Each row is followed by its class.
[ 69  16 -51  -7 -47  77 -37  31 -37  14   2 -23 -17   1  39 -69  55   4
  13  34  -6 -54 -35 -15  10  -5  -2 -67 -72  21  59 -41] => vima
[ -2  14  -9  -7  37  -9  10 -41 -16   5  -7  12 -29 -42   0 -20  30  -3
   6  29 -80 -12  -9 -45 -11   4   5  -4  15  14 -33  11] => vima
[ -7 -44 -10  20 -37 -20 -14  -3 -11 -10  10   2  14  46  50   2   0 -31
  38  -2  37 -21  -1  48  15 -15  29  28  20  20 -11  15] => buzu
[ 21  -5  12   5   2 -12   8  -1  -3  12  -3  11   5 -30   5   0  13  15
  30 -16  13   3  11  -5   7 -12 -15  -1   1  21 -35 -12] => buzu
[-46  -1  15  14  -4  13   0 -30  46  34  35 -26  14  -1  40  49 -10 -26
 -15 -32 -30  15 -13  30 -14 -22 -14 -12 -63  -3 -72  15] => ves
[  2 -19  23   2 -21  16  15  -8  21  -9   7   2  -3  10   3  53   6  28
   6 -49   0  -9   5   6  29   6 -15  -5   2 -19  -4   1] => labe
[ -4 -12  48   3  75 -15  52 -43   2 -25  14  -5  31 -59 -64  -4  12   1
  27 -16   7  44  -1  -7 -38  25  11  47  52  -7  -9  26] => vabu
[ 14 -26  -9 -24 -31 -18 -12 -14  16  18  23  15  45  11  41  -5 -43  -4
  38  -3  18  22  34  -7  45  20  -9 -21 -27 -28   8   6] => sadir
[  0  14   3  14 -24  14  -4 -13   4   3   6 -10 -24  14 -15  38  37   1
  -6 -15  -2 -19   3  31 -21  -8 -12 -20  -6   0 -14  29] => buzu
[ -8  18  36 -16  15 -30 -15  -6  24   1  14  -4  12   4  23  35 -42   7
  -5 -12  -7  -4  13 -17  -2  30  -3  -9 -10 -22 -18  22] => ves
[-15  32 -26  -1 -29  10 -10  29  -1  29   2   0  -9 -12  23  32 -40 -10
  16   1  31 -12  34 -54  43  -9 -13   3 -16  11  -2  13] => labe
[  5  -5  30  -1  29  28  20  -2  14  26 -17 -14  24 -40  22 -15 -14  -3
 -12 -13 -12  10   3   9  15 -22 -25   9 -29 -30  19 -20] => zuvat
[-38 -89 -42  15 -59  -1 -16  49  26 -49  28 -23  -1  31  10 -27  17 -17
 -18  30  34  33 -15  55  29 -36  32  71  17  31  21 -42] => Zop
[ -1 -14  17  -3  17 -22  -3 -30 -14 -18   6   9 -16   4  56 -15   5 -27
  -7  16 -23   4 -11  25   1   2  18  24  -9  -9 -14   4] => Zor
[ -5 -28  23   8  38 -11  82 -50  -8 -18  -3   9 -25   1 -42  41  15 -11
  51 -64 -22 -18  12   9 -13  47  56  -7  51 -28  -2  54] => buzu
[ 11  -8  38  -9   3 -10  -9 -15   4 -18  19   5  -4 -24 -28   8  13   3
  35 -34  36   3   4 -12 -15   6 -23  13  15  13  -3  27] => vabu
[ 10  27   8 -20   8 -21 -53 -12 -23  43 -26  16  39 -91  42 -70  -5  -8
  -8  18   7   8   8 -40 -11  -9 -41  22 -30  40  -2 -44] => zuvat
[-31 -33 -27  -5   4 -17  56  -9  13   6 -11  -7 -34   1 -28  25  -8   6
  -7 -16 -30  -7  11 -33  23 -12   7   1  24  -8  14  24] => buzu
[ 19   7  23 -18  20  10   2 -12  -7  -5 -15  -4 -26   3   0  20  -3  12
  -2  -5 -20  -9   7 -22   5   6 -14  -9 -10 -15   3   0] => sadir
[-10  -2 -17  15  -6 -22 -24  17 -16   7  -1   7 -13  16  23 -17 -12 -36
  24  10  16 -28 -16  14   6  -8  34  11   6  27   0  15] => ves
[ 16  16  13 -12 -10   9  17   7   3   1 -19   1   6 -26 -44  -1  16  15
 -10  -7 -20 -30  11 -25  -8  24 -19  -3 -21  19  17   4] => ses
[-13 -25  -8   0  23  -8   8  18  -9   6  -8  -8 -11   5 -14  19  -2   1
  33 -34  18 -11   5 -44  11 -22  -2   3  27  23 -21   1] => zuvat
[ -4  20   8 -12 -24  11  -5 -21   2   5  -2  -2 -15 -20  27  22  -6  -1
 -11 -18  -1   0  11   8  -2  13  -8  -2 -12 -17 -20  10] => Zor
[ 45  14  30 -24 -69 -33 -45 -41   2 -10  28  70 100 -31  23   5  31  45
  12 -40  80  47  54  47  21  20 -34 -10 -22 -16  -2 -28] => Zor
[-14 -21   3  -7   3 -25   1   8   5 -10  32  -3  16   6   4  15 -12  -6
  34   1  13   8  10 -27   4 -15   0  14  23  12 -29  18] => vima
[ -2  11 -11  29 -24  22 -39  44  -9   4   8   7 -46  24  52 -27   8 -52
   9   2  10 -23 -27  30  14 -39  11   3 -44  33   6 -25] => Zop
[  8 -58 -23  26 -19  16  30  12 -14  11  -3   8   0  31 -35  -9   0 -36
  54 -48   9 -11 -13  42   2 -12  27  22  24  15  -5  -3] => sadir
[ 10 -11  -4   9 -20  -3  13   1  13   7  12  10   1  13   2  21   3  10
  -7  -7   7  -1   0  32  24 -12  -7  -9  -8 -10  14   0] => labe
[ 26  -7   7  -5  69  -6  11 -38 -29  25 -14  14  82 -63 -41 -16  39  14
  60 -47  31  28  15 -74 -18 -10 -37  17  28  17 -20   2] => vabu
[ 23  13 -20 -12  -9 -13 -28  -4 -16  21 -17   7  44 -15  27 -48 -21 -20
  41  14  27 -11  18 -20   3  16  -4   8 -11   8  37   8] => ribo
[-11   8 -43  25  -3   3  11  31   8  36 -21 -17 -91  23  30  25 -24  -7
  12  -5   4 -17 -27   1  18 -65   2 -47  -4  -1 -16   7] => ribo
[ 16  10  -7  11   0 -36   6 -13 -19  14   2  18  10 -12  28 -14   9  -7
  35   7   9 -21   2   1  17   5  22 -16   1  33 -14  -1] => buzu
[ -24   21  -22   10   22  -51  -45   14   -8  -18  -20  -45 -114   70
   43   30    4   27  -99   84  -60  -51  -57    8   -6  -35   24  -13
   25   26   -4   -3] => sito
[ -1   5  45 -25  -8  14   3 -25  25 -25  -9 -10 -16 -26 -23  28   5  32
 -35   6 -13  17  19  11 -37  30 -26   8   0 -35  -6  26] => ses
[  8  32  -7 -11  55  16  28 -72 -37  12 -12   2 -24 -42  -8   6  60  -3
  12   3 -54 -19  -7 -38 -40   2  18 -32  -1   8 -26  23] => vima
[-40 -32 -10   4 -24   5 -18  51  13  -9  46 -20   1  40  11  31 -38 -18
  24 -10  57  38   7 -34  28 -48 -19  29 -21  29 -32 -14] => sadir
[  6  25  19  -3  47  21  34  10 -26 -15 -11   6 -39 -47 -24 -28  32   9
 -11 -12 -31   2 -25 -52  14  -9 -12   1 -16  10  27 -25] => Zor
[ 25 -17  17 -26  21 -32   1   3 -18  -2 -18  -1  18 -27  -8   8  -2   5
   8  -4  18   0  31 -36   8   6   0  16  -2   4  16 -14] => sadir
[ 10 -19  -9   2 -38 -27 -17   7   2  -3   3  13  29  24  71  -7 -27 -26
   8  -1  24 -12  22  10  36   4  27  18 -42   0  36 -28] => ribo
[ -7  11  -5  14  -1  -9   3  36   8   0  -8   1  -4  17  -4  15 -27   0
 -18   6  -1 -20   1   3  27  -6  19  15   7  -2  15  -5] => ves
[ 30 -13 -57 -15 -45 -86  19  58 -22   7 -29   5 -37  32  50   5 -51  24
  -7 -20  39 -83  -7 -62  60   0  65 -37 -19  72  58 -85] => ribo
[  7 -18  22   7 -38  18 -29  25   3 -14  35   5   3  10  38  -2  -7 -32
  31  -8  34   7  10  31   0 -13   3  12 -12 -27   9  10] => vima
[ 19  14  33  20  13  -5 -42  37   3   7   8  -3  20 -20  24 -10  10 -14
  -9  16   0  10   6  17  -5  -3 -15   6 -23 -10 -12 -23] => zuvat
[ 23  25   8  15  -4  15   6 -11   3  15 -12   6 -12  -2 -24   1  28  18
 -51  -8 -47 -19  -7  37  -4  -4  -8  -7 -35   2  23 -23] => sito
[  1  35   2   4  16 -17  14 -16  -3  13  13  14  10 -19 -42   8  10   5
   3 -27  -4 -14  -9 -46  -3   5 -17 -17  -3  28  12   8] => vabu
[ 29  24  38  -6   9   1  24 -28   3  20  -5  33  28 -53  -5 -14  14  -9
  22 -43 -33  -8  15   5  18  22 -26  -9 -31 -15  -2   9] => Zor
[-11  29  31   1 -15  14 -31 -25  33   0   9  13  19  10  63 -11 -17 -13
 -31  14 -39  -2  -8  40  18  -1 -24  20 -43  -3  -8 -15] => Zop
[ 16 -24  22 -22 -26  -8   2  20   4 -25  11  14   4 -36 -53  -4   4  30
  39 -22  57  25  22 -10  22  -2 -22  20  17  30   3 -15] => sadir
[-33   3  14  -5  10   2 -12   4  20  -2 -11 -12 -10   6  12  25 -43  -1
 -29   0 -15   7   8 -12   3   2  -5  28  15 -40   4  21] => ves
[  1  31 -44  17  31  21  34  -9   9  68 -15  -7 -19 -10 -20  18  33 -27
   5 -35 -69 -35  -8 -28  -3 -24 -11 -60 -52  23 -34   8] => Zop
[ -2   8  29  -5  -3 -23  28  14  16   2   9  -1   2 -42 -31  21 -15  10
   6 -24  10   2  27 -25   1  10 -14  14  -2  19 -13   1] => buzu
[  9  22  31  12  12   7  36 -65  -9  18 -13  34  42 -15  38  17 -12 -15
  24 -48 -14   0  10  49   7  29  21   4  12 -45 -25  16] => Zor
[ 13  17 -30  28 -34 -17  27   8  11  49 -13  21  -1 -43  -8 -30   5 -49
   1 -23 -44 -32   4  30  11  23  29 -33 -53  -6  57  -5] => ribo
[ 39  -7   4   3  22  -7  10 -20 -21   0  -9  41   9 -33 -37 -71  19 -15
  38   0  -1  22   1  24 -30   7  -1  29  -1  12  23  -8] => ribo
[ 16 -12  26   4  15  15  13  -5   2  -2   9  -6  11   1 -23  -2   5  15
  10 -36   4   9  -3  20  -9   4  -3  11  -5   1   4  -5] => sito
[-15 -11  -8  -7  -7  -7   4 -12  -2  -2  -4  -7 -14   1  17   3  16 -22
 -39  -4 -27  -5  -3   6   5  -2   0   3 -19 -33  38  14] => Zor
[  8   5  38   9   3   5  -5  35  10   3   8   5  17 -22 -33   5  -9  -2
   6 -17   0  15   7 -10   9 -17 -40  33 -17  22 -19 -28] => sadir
[  6  12  18 -10   1  -8 -10 -69  -4  14   8  24 -26 -30  33  -2  19  -3
   9  -6 -12   8   1  36 -24   2   2 -22 -21  17 -55   2] => zuvat
[-17 -25   0  -4  12 -25  12 -34  -6 -14  18  -3 -43  -3 -29   6  32  17
  24 -20  12   6 -18   9 -10 -18  14  -2  21  52 -28  19] => sito
[  5 -17 -31 -10 -42 -21 -10   2  -6   1   4  12 -29  18  24  -2 -19  -6
  18  14  14 -13   9   2  42   4  24 -19  -4  10  16  -4] => sadir
[ 21  17   5   6  22 -23   6  11 -17  21 -15  -4  22 -16  14  -5  13  -1
   9  -3  16 -24   3 -17  10  -5  -1 -29  -9  -7  41   5] => buzu
[  2 -10   8  -9  -1  -2  -9  12  -7 -12  17  -2  -3 -13 -37  10  20  16
  33 -19  43   4   0 -26  -5  -9 -28  14  18  35  -4  16] => labe
[ -4   5 -17  -1 -41 -43 -53  44   0  12  10  18  41  27  46 -18 -51 -12
  14  13  65 -12   8   0  41  -7   9   4  -3   8  38  -4] => ves
[ -9  -6  42  22  40  20  55  14  -2 -23  34 -10 -34   4 -47  34  35 -25
  20 -48   3   9 -20  18 -18 -40  -4  25 -23  35 -49   7] => Zor
[ 30  36 -33   9  -8  -4  -2  -8 -41  17 -43   8  39  47  48  29  22   6
   6  -1  19 -73   8  -8  78  15  52 -77  -3 -39 102   1] => sadir
[ 34  -8  26  -4  16 -24   9   8  18   6   2  29  18 -36   2  -9   6  12
  27 -31  -8  13  18  -4  18   5 -10  -1 -14  16 -35 -35] => Zop
[ 31  36  45   3  66   2  29 -73 -13  12  -9   7  -3 -30 -26  -4  37   9
 -17  -8 -58  -1 -10  41 -52  24   9  -7 -19  -2 -18  12] => sito
[ -4 -15  32  -7  23  -3   8 -34  10  -5  -3 -14 -24  -9  12   7   8  -9
 -30  -9 -52   9 -19  32 -39   2 -21  22  -1 -25 -37  15] => Zor
[ 14  43  19 -25  50 -25  60 -25   6   1  -7  12 -41 -38 -94  -4   1  11
 -27  -5 -40  -1   7 -28 -47  14 -14  -6 -23  16  37  16] => ribo
[-11 -19 -49  -8  -9 -12 -31  29   6  33  14 -12 -25  -8 -19 -13  17   6
  21   3  21  15  -3 -38   2 -44 -41 -44  -2  25 -19  12] => zuvat
[-34 -25  -1 -10 -22   3 -28 -13  12  -4  58   9 -17  38  63 -27 -48 -18
  52  19  67  44 -18  31  14 -64 -24  22 -16  55 -65   3] => zuvat
[ 14  41   4  -2  11  26 -26  22   8  31 -30 -27  -4 -13  34   0  -7   7
 -46  49 -25 -10  -1 -14 -11 -18 -44 -24 -47 -29   6   4] => ses
